Below are the code and all the weights of a small trained network. Each question names an input and a target symbol and asks about switching units off, where a switched-off unit gives its printed mean instead of its output.

import numpy as np


def w(rows, s, z=0):
    codes = np.array(rows[::2]) - 128.0
    scale = np.full(codes.shape[1], s)
    scale[-1] = z or s
    return codes * scale


def norm(h):
    return h / np.sqrt((h * h).mean(-1, keepdims=True) + 1e-5)


def f(y):
    return np.maximum(y, 0)


def softmax(a):
    e = np.exp(a - a.max(-1, keepdims=True))
    return e / e.sum(-1, keepdims=True)


def log_softmax(a):
    a = a - a.max(-1, keepdims=True)
    return a - np.log(np.exp(a).sum(-1, keepdims=True))


def net(x, mask):
    ids = ['αβδεθλμξτφψ'.index(c) for c in x.split()]
    T = len(ids)
    res = E[ids] + P[:T]
    q, k, v = (norm(res) @ M[0].T for M in (Q, K, V))
    z = softmax(np.where(np.tri(T) > 0, q @ k.T / 3**0.5, -1e9)) @ v
    res = res + np.where(mask[0], z, O[0][:, -1]) @ O[0][:, :-1]
    y = f(norm(res) @ A[0][:, :-1].T + A[0][:, -1])
    res = res + np.where(mask[1:9], y, B[0][:, -1]) @ B[0][:, :-1]
    return log_softmax(norm(res)[-1] @ U[:, :-1].T + U[:, -1])


Q, K, V, O, A, B = {}, {}, {}, {}, {}, {}
E = w([
[103,100,141,64,122,96],'α',
[154,210,88,146,125,92],'β',
[100,144,209,47,146,145],'δ',
[53,184,72,103,104,131],'ε',
[2,145,150,70,180,166],'θ',
[163,143,128,122,19,131],'λ',
[74,190,155,83,104,172],'μ',
[157,134,124,87,128,84],'ξ',
[137,110,37,164,139,68],'τ',
[87,144,89,135,179,162],'φ',
[193,179,159,89,116,99],'ψ',
],0.011)
P = w([
[180,5,136,254,119,165],'0',
[173,160,76,13,163,181],'1',
[103,254,191,41,167,65],'2',
[80,157,231,161,100,27],'3',
[124,121,102,103,136,122],'4',
[245,183,96,52,163,48],'5',
],0.007)
Q[0] = w([
[78,143,168,130,152,125],'head 0',
[73,173,171,121,142,105],'head 0',
[115,39,128,252,63,127],'head 0',
],0.017)
K[0] = w([
[160,70,97,143,113,168],'head 0',
[150,83,100,147,100,185],'head 0',
[141,203,67,4,159,117],'head 0',
],0.016)
V[0] = w([
[154,57,187,73,197,92],'head 0',
[164,114,10,153,161,29],'head 0',
[245,170,181,141,75,132],'head 0',
],0.013)
O[0] = w([
[155,9,187,58,251,110,80],'head 0',
[178,74,1,46,129,167,2],'head 0',
[14,45,26,193,174,14,182],'head 0',
],0.013,0.0064)
A[0] = w([
[126,189,100,150,119,77,162],'neuron 0',
[186,58,6,50,104,130,105],'neuron 1',
[71,153,143,142,112,122,106],'neuron 2',
[213,30,132,54,222,169,4],'neuron 3',
[138,62,76,103,124,179,6],'neuron 4',
[209,143,80,44,124,204,58],'neuron 5',
[57,146,158,120,130,134,131],'neuron 6',
[91,148,53,153,96,120,122],'neuron 7',
],0.015,0.0042)
B[0] = w([
[122,133,134,130,72,127,203],'neuron 0',
[120,224,134,119,159,139,255],'neuron 1',
[181,136,143,149,143,98,197],'neuron 2',
[106,141,163,94,39,98,239],'neuron 3',
[128,182,149,156,181,79,174],'neuron 4',
[172,3,118,198,133,91,215],'neuron 5',
[145,133,112,147,147,127,190],'neuron 6',
[136,98,128,87,92,178,177],'neuron 7',
],0.019,0.012)
U = w([
[103,84,172,51,58,90,112],'α',
[75,188,52,91,88,181,210],'β',
[121,92,179,153,250,76,87],'δ',
[161,135,88,133,25,188,112],'ε',
[169,177,181,86,172,217,166],'θ',
[64,87,45,163,24,71,4],'λ',
[107,203,150,219,101,74,81],'μ',
[70,202,111,62,183,60,67],'ξ',
[212,161,76,133,159,60,119],'τ',
[169,29,128,185,129,125,209],'φ',
[59,63,76,163,166,66,222],'ψ',
],0.011,0.0032)

Each question gives the input, a string of symbols that net reads in full, and the target symbol t.
The units are the heads (3 rows each of Q, K, V and O) and the neurons (one row each of A and B). Each row of codes is followed by its name. A weight is (code - 128) times the scale printed after its matrix; where a second scale follows, it is the last column's (O, A, B and U).
mask holds one flag per unit, heads first, then neurons. A switched-off unit (its flag False) gives its mean, the last column of its rows in O or B, instead of its output. The means were averaged over made-up inputs and are rounded, as every weight is.
A unit's drop is (log p(t) with every unit on - log p(t) with that unit switched off) / (log p(t) with every unit on - log p(t) with every unit switched off).
The circuit of an input: a set's keep is (log p(t) with only the set's units on - log p(t) with every unit switched off) / (log p(t) with every unit on - log p(t) with every unit switched off). Starting from all 9 units, units are removed one at a time, each time the one whose removal leaves the highest keep (on an exact tie, the one counted first), for as long as the keep stays at least 0.8.
units of the circuit, in order: the units of the circuit, biggest drop first
unit that matters most: the unit with the biggest drop
k most important neurons: the k neurons with the biggest drops, biggest first
drop of u: that unit's drop, to one decimal
input τ θ β ψ λ, target β: units of the circuit, in order -> [head 0; neuron 7; neuron 1]
input δ μ τ β, target δ: most important neuron -> [neuron 3]
input φ μ λ μ α, target φ: units of the circuit, in order -> [neuron 5; head 0]
input τ β λ τ, target β: units of the circuit, in order -> [head 0; neuron 7; neuron 1]
input ξ τ φ τ τ, target φ: units of the circuit, in order -> [head 0; neuron 5]
input τ α ξ λ β, target τ: 3 most important neurons -> [neuron 5; neuron 1; neuron 4]
input μ μ ξ α λ, target ξ: units of the circuit, in order -> [head 0; neuron 5]
input α μ ξ, target α: units of the circuit, in order -> [head 0; neuron 3]
input ξ ξ ψ δ, target ξ: units of the circuit, in order -> [head 0; neuron 1; neuron 5]
input μ φ μ ξ ψ τ, target ξ: 2 most important neurons -> [neuron 5; neuron 1]
input τ μ α φ, target τ: units of the circuit, in order -> [head 0; neuron 5; neuron 1]
input β μ λ α β μ, target β: units of the circuit, in order -> [head 0; neuron 1]
input μ α ξ φ τ τ, target φ: 3 most important neurons -> [neuron 5; neuron 1; neuron 3]
input τ μ α, target τ: units of the circuit, in order -> [neuron 5; head 0; neuron 1]
input ψ μ τ, target ψ: units of the circuit, in order -> [head 0]
input ξ θ φ μ μ φ, target ξ: 2 most important neurons -> [neuron 1; neuron 3]
input τ ξ μ μ μ ξ, target τ: drop of neuron 2 -> 0.0
input α α μ μ μ φ, target α: drop of neuron 3 -> 0.7
input ψ β α μ, target ψ: drop of head 0 -> 1.1
input ξ μ μ τ ξ α, target ξ: drop of head 0 -> 1.4
input β α μ μ φ, target β: unit that matters most -> head 0
